Here is a tiny trained network, its code and every weight. The questions are about switching its units off for an input and a class, where a switched-off unit gives its printed mean instead of its output.

import numpy as np


def w(rows, s, z=0):
    codes = np.array(rows[::2]) - 128.0
    scale = np.full(codes.shape[1], s)
    scale[-1] = z or s
    return codes * scale


def norm(h):
    return h / np.sqrt((h * h).mean(-1, keepdims=True) + 1e-5)


def f(y):
    return y / 2 * (1 + np.tanh(0.7978845608 * (y + 0.044715 * y**3)))


def log_softmax(a):
    a = a - a.max(-1, keepdims=True)
    return a - np.log(np.exp(a).sum(-1, keepdims=True))


def net(x, mask):
    res = np.array(x, float).reshape(1, 8) / 4 @ E
    u = 0
    for l in range(3):
        y = f(norm(res) @ A[l][:, :-1].T + A[l][:, -1])
        res = res + np.where(mask[u : u + 6], y, B[l][:, -1]) @ B[l][:, :-1]
        u += 6
    return log_softmax(norm(res)[-1] @ U[:, :-1].T + U[:, -1])


A, B = {}, {}
E = w([
[54,85,73,152,48,80,139,130,186,112,157],'x0',
[93,111,159,82,81,48,119,115,125,253,175],'x1',
[176,180,106,166,103,131,117,205,117,169,67],'x2',
[102,149,178,158,86,151,78,123,69,124,114],'x3',
[178,110,211,111,190,86,70,135,19,82,187],'x4',
[195,83,78,141,111,234,85,137,121,136,90],'x5',
[123,208,160,153,124,112,142,186,127,153,102],'x6',
[124,114,115,75,115,107,132,47,130,172,109],'x7',
],0.003)
A[0] = w([
[117,124,89,80,147,252,150,13,132,88,36,80],'0.n0',
[92,124,206,95,97,52,104,131,79,190,197,111],'0.n1',
[220,27,112,5,211,156,96,37,89,162,129,1],'0.n2',
[148,53,17,118,83,181,123,145,214,151,132,28],'0.n3',
[166,155,195,213,151,174,76,163,31,111,72,17],'0.n4',
[242,93,135,152,208,239,84,127,95,112,144,85],'0.n5',
],0.003,0.0025)
B[0] = w([
[154,102,161,218,147,116,57,183,173,114,135,234],'0.n0',
[158,219,121,127,155,152,205,164,148,103,40,254],'0.n1',
[165,184,110,201,150,28,252,125,151,198,155,217],'0.n2',
[88,115,127,151,186,78,186,160,195,162,180,191],'0.n3',
[66,76,127,19,83,151,82,130,115,130,169,190],'0.n4',
[112,232,162,91,110,128,106,186,92,97,58,246],'0.n5',
],0.0034,0.0014)
A[1] = w([
[225,66,20,151,72,111,91,168,114,184,127,46],'1.n0',
[224,96,133,120,138,180,112,106,58,201,132,84],'1.n1',
[116,168,124,184,95,142,111,175,119,137,84,52],'1.n2',
[64,91,85,176,115,63,199,88,185,104,181,101],'1.n3',
[113,59,134,32,155,102,141,34,101,167,181,26],'1.n4',
[111,176,131,121,94,121,158,126,158,252,92,4],'1.n5',
],0.0041,0.0024)
B[1] = w([
[98,67,122,215,166,111,138,83,191,111,143,168],'1.n0',
[69,95,196,196,175,149,80,158,128,42,131,168],'1.n1',
[183,151,111,72,106,122,150,55,90,121,129,157],'1.n2',
[113,68,130,73,135,254,43,170,129,121,135,251],'1.n3',
[170,230,111,77,85,148,179,94,82,138,105,170],'1.n4',
[144,130,68,55,45,151,120,77,72,165,158,188],'1.n5',
],0.0042,0.0024)
A[2] = w([
[135,140,213,114,230,35,119,145,72,144,168,133],'2.n0',
[197,160,35,160,177,191,175,142,197,128,44,165],'2.n1',
[108,128,159,181,153,145,103,39,130,101,128,59],'2.n2',
[127,178,115,125,94,88,183,101,192,253,76,6],'2.n3',
[149,112,131,244,132,122,101,135,148,74,100,17],'2.n4',
[171,51,147,51,209,128,123,8,90,105,175,154],'2.n5',
],0.0045,0.0015)
B[2] = w([
[184,173,143,176,227,135,235,130,253,59,91,246],'2.n0',
[108,129,225,81,245,99,186,117,170,63,191,252],'2.n1',
[155,86,102,211,136,79,125,144,147,176,94,132],'2.n2',
[65,119,67,38,34,121,118,54,84,179,228,217],'2.n3',
[179,144,135,145,110,51,122,97,74,231,83,164],'2.n4',
[105,220,90,96,69,32,233,117,131,229,134,216],'2.n5',
],0.0041,0.003)
U = w([
[145,141,166,134,99,188,1,175,27,84,72,87],'0',
[171,178,185,153,249,103,196,148,154,66,108,204],'1',
[61,7,77,116,138,177,107,125,216,137,184,123],'2',
[165,73,105,222,85,67,74,99,75,171,85,2],'3',
[97,185,81,46,20,86,175,78,88,216,167,165],'4',
],0.0084,0.003)

Each question gives the input, the list of numbers given to net, and the class t.
The units are the neurons (one row each of A and B). Each row of codes is followed by its name. A weight is (code - 128) times the scale printed after its matrix; where a second scale follows, it is the last column's (A, B and U).
mask holds one flag per neuron, layer by layer. A switched-off neuron (its flag False) gives its mean, the last column of its row in B, instead of its output. The means were averaged over made-up inputs and are rounded, as every weight is.
A unit's drop is (log p(t) with every unit on - log p(t) with that unit switched off) / (log p(t) with every unit on - log p(t) with every unit switched off).
The circuit of an input: a set's keep is (log p(t) with only the set's units on - log p(t) with every unit switched off) / (log p(t) with every unit on - log p(t) with every unit switched off). Starting from the 12 units with the biggest drops (on a tie, the unit counted first), units are removed one at a time, each time the one whose removal leaves the highest keep (on an exact tie, the one counted first), for as long as the keep stays at least 0.8.
circuit, biggest first: the units of the circuit, biggest drop first
most important unit: the unit with the biggest drop
k most important neurons: the k neurons with the biggest drops, biggest first
top k neurons in layer l: the k neurons of layer l with the biggest drops, biggest first
drop when u is switched off: that unit's drop, to one decimal
input [2,-8,-4,-1,-2,6,0,3], class 1: circuit, biggest first -> [2.n1]
input [5,-2,-4,2,2,6,2,-3], class 0: circuit, biggest first -> [0.n5; 2.n0]
input [1,-4,5,6,-8,6,-8,0], class 1: 2 most important neurons -> [2.n1; 2.n3]
input [1,-1,7,8,-2,3,-4,0], class 3: circuit, biggest first -> [1.n0; 2.n4]
input [4,1,8,4,-5,6,1,-7], class 2: circuit, biggest first -> [2.n1; 1.n0; 0.n1]
input [-3,2,0,0,6,6,-5,8], class 1: 2 most important neurons -> [1.n1; 2.n0]
input [2,-4,0,0,0,-3,7,5], class 4: 4 most important neurons -> [1.n1; 2.n0; 0.n3; 2.n3]
input [-6,-1,5,3,-3,-3,-2,-5], class 0: circuit, biggest first -> [0.n4; 2.n0]
input [5,1,-2,6,-6,-2,1,5], class 2: top 2 neurons in layer 2 -> [2.n5; 2.n4]
input [6,-8,-7,-7,4,-5,-7,0], class 4: top 2 neurons in layer 1 -> [1.n4; 1.n1]
input [-1,-4,-4,-7,-8,-5,0,5], class 2: 2 most important neurons -> [1.n3; 2.n0]
input [5,-2,1,8,3,1,-8,1], class 3: top 2 neurons in layer 2 -> [2.n2; 2.n3]
input [-6,8,3,8,1,-5,1,-2], class 1: top 3 neurons in layer 2 -> [2.n0; 2.n5; 2.n4]
input [-4,4,1,8,3,0,-5,0], class 1: circuit, biggest first -> [2.n0]
input [0,3,8,0,-2,4,-3,-1], class 2: 2 most important neurons -> [0.n3; 1.n0]
input [3,5,7,6,-1,7,-5,-2], class 3: circuit, biggest first -> [1.n0; 2.n4]
input [8,1,-5,0,-5,-8,0,0], class 2: 2 most important neurons -> [1.n3; 2.n5]
input [6,-5,1,-4,7,3,5,-4], class 0: top 2 neurons in layer 0 -> [0.n2; 0.n4]
input [3,-8,-8,6,-4,-1,4,0], class 0: top 2 neurons in layer 1 -> [1.n0; 1.n3]
input [4,-2,-1,3,7,8,-5,2], class 3: most important unit -> 0.n2
input [2,1,0,-6,1,-3,1,-1], class 2: top 3 neurons in layer 1 -> [1.n3; 1.n2; 1.n5]
input [-1,6,1,6,1,-3,-5,-4], class 1: 2 most important neurons -> [2.n0; 0.n2]
input [4,0,1,2,4,7,-8,8], class 3: top 2 neurons in layer 1 -> [1.n0; 1.n1]
input [-2,1,5,5,8,6,-2,7], class 1: top 2 neurons in layer 1 -> [1.n3; 1.n5]
input [-7,8,-5,6,-2,-2,-1,-8], class 1: drop when 2.n0 is switched off -> 0.6
